<32>: [1.56 -3.01 1.03 0.28 -3.30 0.59 2.41]
<31>: [-2.17 8.32 0.07 -1.07 6.85 1.19 -3.64]
<46>: [0.07 -1.07 6.86 1.19 -3.64 -2.17 8.32]
at: [1.03 0.28]
<32>, 3
at: [6.86 1.19 -3.64 -2.17]
<46>, 3
perm: [-3.64 1.19 6.85 -1.07 0.07 8.32 -2.17]
<31>

<43>: [-3.20 0.22 2.49 2.92 5.90 -4.88 -3.54 -3.58 -0.91 -0.75]
<65>: [-3.16 -4.79 1.54 0.12 -5.57 -0.51 2.51 1.13 -0.94 3.28]
<27>: [3.53 5.06 -4.08 0.66 1.25 5.37 -2.55 5.61 1.91 0.10]
<78>: [0.87 4.07 0.74 1.20 9.02 -3.53 -3.96 -4.77 0.03 -4.12]
<42>: [-4.42 -6.41 2.56 0.19 -6.48 -1.66 3.19 0.30 -1.44 3.81]
<50>: [2.80 4.71 -3.92 1.24 1.08 5.25 -2.89 6.11 1.83 0.75]
<62>: [0.03 -4.12 4.07 -4.77 1.20 0.87 -3.53 0.73 -3.96 9.02]
at: [-0.51 2.51]
<65>, 6
perm: [-4.12 0.03 -4.77 -3.96 -3.53 9.02 1.20 0.74 4.07 0.87]
<78>

<8>: [-2.53 -0.73 -3.92 -2.47 0.52]
<70>: [-1.34 0.27 -0.42 -0.18 -0.61]
<2>: [-0.34 -0.03 -0.16 0.02 -0.01]
<9>: [-2.16 -2.04 -3.20 -1.63 2.22]
<23>: [-0.39 0.09 -0.02 0.14 -0.16]
<185>: [-4.93 1.80 -0.53 0.20 -3.22]
<107>: [-0.58 -0.32 -0.41 0.15 0.38]
<166>: [-2.06 -1.81 -2.55 -0.73 2.08]
<69>: [-0.16 -0.61 0.42 1.34 -6.79]
at: [-2.55 -0.73]
<166>, 3
at: [-0.18 -0.61]
<70>, 4
at: [1.80 -0.53]
<185>, 2
at: [0.20 -3.22]
<185>, 4
perm: [2.22 -1.63 -3.20 -2.04 -2.16]
<9>

<76>: [4.69 4.04 -4.11 4.36 -1.77 -3.14 4.07 6.46 0.16 0.27 0.22 -0.41 0.01 -0.35 0.72 0.09 -0.76 0.62]
<6>: [0.44 -1.11 -1.80 -1.36 1.65 0.14 -0.29 1.52 0.72 0.09 -0.41 -0.35 0.62 0.16 0.01 0.27 0.22 -0.76]
<110>: [-0.09 -0.86 -2.74 -0.62 -1.11 1.52 2.81 0.14 -2.43 0.49 -1.15 0.44 1.34 1.17 -0.21 -0.29 0.21 0.72]
<12>: [0.44 -1.11 -0.21 0.21 -0.86 0.14 -0.29 1.52 0.72 -1.15 -0.62 1.17 -2.74 2.82 0.49 1.34 -2.43 -0.09]
<106>: [0.22 0.64 -0.32 0.32 0.05 0.59 0.75 -1.63 1.47 0.11 -1.06 -0.16 -1.19 0.58 -0.29 -0.09 -0.32 -0.22]
find: [0.44 -1.11 -0.21 0.21 -0.86 0.14 -0.29 1.52 0.72 -1.15 -0.62 1.17 -2.74 2.82 0.49 1.34 -2.43 -0.09]
<12>
at: [-2.74 -0.62 -1.11]
<110>, 3
at: [0.72 0.09 -0.41 -0.35 0.62 0.16 0.01 0.27 0.22 -0.76]
<6>, 9
perm: [2.82 -2.43 0.21 0.49 -0.09 -0.62 0.72 1.17 -0.29 -1.15 -1.11 -0.21 -0.86 0.44 1.34 1.52 -2.74 0.14]
<12>
at: [0.72 0.09 -0.41 -0.35]
<6>, 9

<162>: [5.52 -0.77 0.99 4.02 5.55 1.56]
<165>: [2.83 0.05 -4.58 -1.48 0.39 -4.29]
<111>: [4.34 -0.16 -3.19 1.21 0.99 -0.76]
<155>: [-0.40 -0.47 -5.58 -4.23 -1.88 -8.02]
<141>: [5.52 1.56 5.55 4.02 0.99 -0.76]
<142>: [-1.60 2.11 -1.20 -1.14 -1.03 0.02]
<58>: [4.34 -0.16 0.79 4.44 -2.79 1.78]
find: [4.34 -0.16 -3.19 1.21 0.99 -0.76]
<111>
perm: [-1.48 0.39 -4.29 2.83 0.05 -4.58]
<165>
perm: [-0.76 0.99 1.56 4.02 5.52 5.55]
<141>
perm: [1.56 0.99 5.52 4.02 -0.76 5.55]
<141>
at: [1.21 0.99]
<111>, 4
perm: [-0.40 -1.88 -5.58 -4.23 -0.47 -8.02]
<155>

<14>: [-0.19 -0.11 -7.66 3.01 -1.89]
<67>: [-7.65 3.01 -0.19 -1.89 -0.11]
<84>: [-0.44 -2.82 1.33 0.34 0.38]
perm: [-0.11 -1.89 -0.19 3.01 -7.65]
<67>
at: [-7.65 3.01 -0.19 -1.89]
<67>, 1

